Look-ups in named tables: a row name and a column name give one cell, copied from the table.

Table Bupupa
	Meguleb	Res	Nalid	Ven	Sigumo
Kerulov	-30.80	-56.03	-28.75	55.81	-30.05
Zisa	59.46	81.66	90.25	25.64	61.46
Fode	-3.37	-0.92	23.21	61.01	21.00

What is the Res of Fode in Bupupa?
-0.92
What is the Meguleb of Zisa in Bupupa?
59.46
What is the Nalid of Kerulov in Bupupa?
-28.75
What is the Sigumo of Fode in Bupupa?
21.00
What is the Meguleb of Kerulov in Bupupa?
-30.80
What is the Ven of Fode in Bupupa?
61.01
What is the Res of Zisa in Bupupa?
81.66
What is the Nalid of Zisa in Bupupa?
90.25
What is the Meguleb of Fode in Bupupa?
-3.37
What is the Sigumo of Kerulov in Bupupa?
-30.05
What is the Nalid of Fode in Bupupa?
23.21
What is the Ven of Zisa in Bupupa?
25.64
What is the Sigumo of Zisa in Bupupa?
61.46
What is the Ven of Kerulov in Bupupa?
55.81
What is the Res of Kerulov in Bupupa?
-56.03

Votido:
columns: Luk, Depi, Dotu, Nad, Vamu, Pevub, Fivib, Pezuz
Torut: [-5, 55, 46, -19, 6, 7, -4, 3]
Debevop: [0, 34, 30, -51, 3, 55, -18, -35]
Beb: [1, 26, -5, -1, 22, 34, -8, -19]
Bok: [28, 12, -9, 40, 4, -6, 8, 15]
Ruk: [1, 39, 25, -9, 14, 2, -4, 14]
Mafote: [-11, 57, 22, -13, 6, 40, -13, 4]
Tol: [-11, 69, 36, -51, -2, 64, -1, -45]
Bufoguz: [-2, 57, 50, -51, 27, 24, -18, -45]
Furume: [25, 12, -9, 45, -5, -1, 5, 22]
Kogan: [28, 12, 10, 46, -5, -6, 15, 12]
Gidozat: [0, 33, 5, -35, 36, 12, -2, -28]

Ruk, Fivib: -4
Beb, Fivib: -8
Mafote, Depi: 57
Kogan, Pezuz: 12
Torut, Luk: -5
Torut, Pezuz: 3
Gidozat, Luk: 0
Bok, Pevub: -6
Furume, Dotu: -9
Ruk, Dotu: 25
Furume, Fivib: 5
Beb, Vamu: 22
Bufoguz, Luk: -2
Ruk, Vamu: 14
Gidozat, Pezuz: -28
Debevop, Nad: -51
Bok, Nad: 40
Furume, Pevub: -1

Penozo
       Rovavus  Fugu  Rolesad  Vez  Duluf  Fizog  Sozo  Vefabu
Fuvo       184    78      218  172    183    225    91     150
Mak        139    70      164  181    195     98   155     117
Zevav      138    77      143  182    221    106   145     185
Fab        126    67      194  166    151    115   183     172
Pes        134    25      145  188    204      9   139     163
Budo       112    54      226  191    223    235   223     221
Suve       166    50      135  165    167     11    73     208
Raruz      193    72      230  158    144    210    69     171

What is the Fizog of Fab in Penozo? 115
What is the Sozo of Fab in Penozo? 183
What is the Vefabu of Suve in Penozo? 208
What is the Sozo of Budo in Penozo? 223
What is the Fizog of Fuvo in Penozo? 225
What is the Vez of Fab in Penozo? 166
What is the Sozo of Pes in Penozo? 139
What is the Vez of Pes in Penozo? 188
What is the Sozo of Mak in Penozo? 155

Popaliz =
	Navomo	Bal
Bobe	37.24	5.82
Lagup	54.78	69.66
Fis	43.28	19.42
Ner	41.72	33.74
Pep	42.20	36.20
Vif	42.14	39.70
Mokonet	57.43	89.04
Mol	39.64	9.63
Pud	46.73	47.19
Tafulik	36.76	4.68
Dubotop	53.46	76.72
Gade	53.59	58.91
Fam	49.50	59.62

Navomo of Mol is 39.64
Bal of Dubotop is 76.72
Bal of Fam is 59.62
Navomo of Pud is 46.73
Bal of Ner is 33.74
Navomo of Fam is 49.50
Bal of Mol is 9.63
Navomo of Fis is 43.28
Bal of Fis is 19.42
Bal of Lagup is 69.66
Navomo of Pep is 42.20
Row with the largest Bal: Mokonet

Sovub.tsv
	Suk	Tarez	Solaso	Vituta
Kufuzu	-302	246	434	443
Tib	99	213	-27	582
Vudef	151	19	-125	-500
Kuda	39	195	55	582
Feles	14	795	-75	-259
Zesofu	-249	-281	415	-45
Rifu	-425	377	544	373
Rukuzag	-178	-335	322	-213

Rifu, Vituta: 373
Tib, Tarez: 213
Zesofu, Solaso: 415
Vudef, Solaso: -125
Tib, Solaso: -27
Feles, Solaso: -75
Tib, Vituta: 582
Kuda, Solaso: 55
Rukuzag, Suk: -178
Zesofu, Suk: -249

Pobaf.csv
,Sab,Giv,Bugaso,Foz,Zomumu,Puv
Depov,-0.823,0.637,-0.328,0.119,-0.893,-0.012
Divali,-0.094,-0.081,0.054,0.179,-0.648,-0.253
Tedusi,0.310,-0.479,0.033,-0.216,0.384,-0.117
Gatuka,-0.146,-0.030,-0.258,-0.351,0.433,0.094

Zomumu of Tedusi = 0.384
Zomumu of Gatuka = 0.433
Puv of Depov = -0.012
Sab of Divali = -0.094
Zomumu of Depov = -0.893
Sab of Gatuka = -0.146
Foz of Gatuka = -0.351
Puv of Divali = -0.253
Sab of Tedusi = 0.310
Bugaso of Depov = -0.328
Giv of Gatuka = -0.030
Zomumu of Divali = -0.648
Sab of Depov = -0.823
Giv of Tedusi = -0.479
Foz of Depov = 0.119
Giv of Depov = 0.637

Table Ris
	Nikulud	Ged	Gir	Boni	Revubov	Nim	Loni	Telofof	Bol	Pom
Bidor	93	104	118	190	244	128	122	137	124	165
Pov	97	117	143	152	166	182	228	128	63	64
Fopelu	141	198	153	85	176	182	72	166	166	144
Gimafa	105	171	114	111	144	170	217	103	203	32
Mog	152	195	208	143	154	83	62	169	25	107
Vefizas	153	58	155	215	179	197	187	99	121	191
Nif	154	66	206	154	201	127	121	104	117	205
Zer	181	194	103	106	111	161	202	154	49	86
Zozin	171	151	170	183	183	72	75	170	73	145

Nikulud of Mog is 152
Nim of Vefizas is 197
Revubov of Fopelu is 176
Telofof of Bidor is 137
Nim of Bidor is 128
Pom of Zer is 86
Ged of Zozin is 151
Bol of Bidor is 124
Telofof of Zer is 154
Bol of Gimafa is 203
Nikulud of Zozin is 171
Pom of Zozin is 145
Pom of Mog is 107
Ged of Nif is 66
Gir of Bidor is 118
Loni of Vefizas is 187
Gir of Zer is 103
Nim of Zer is 161
Which row has the largest Bol? Gimafa

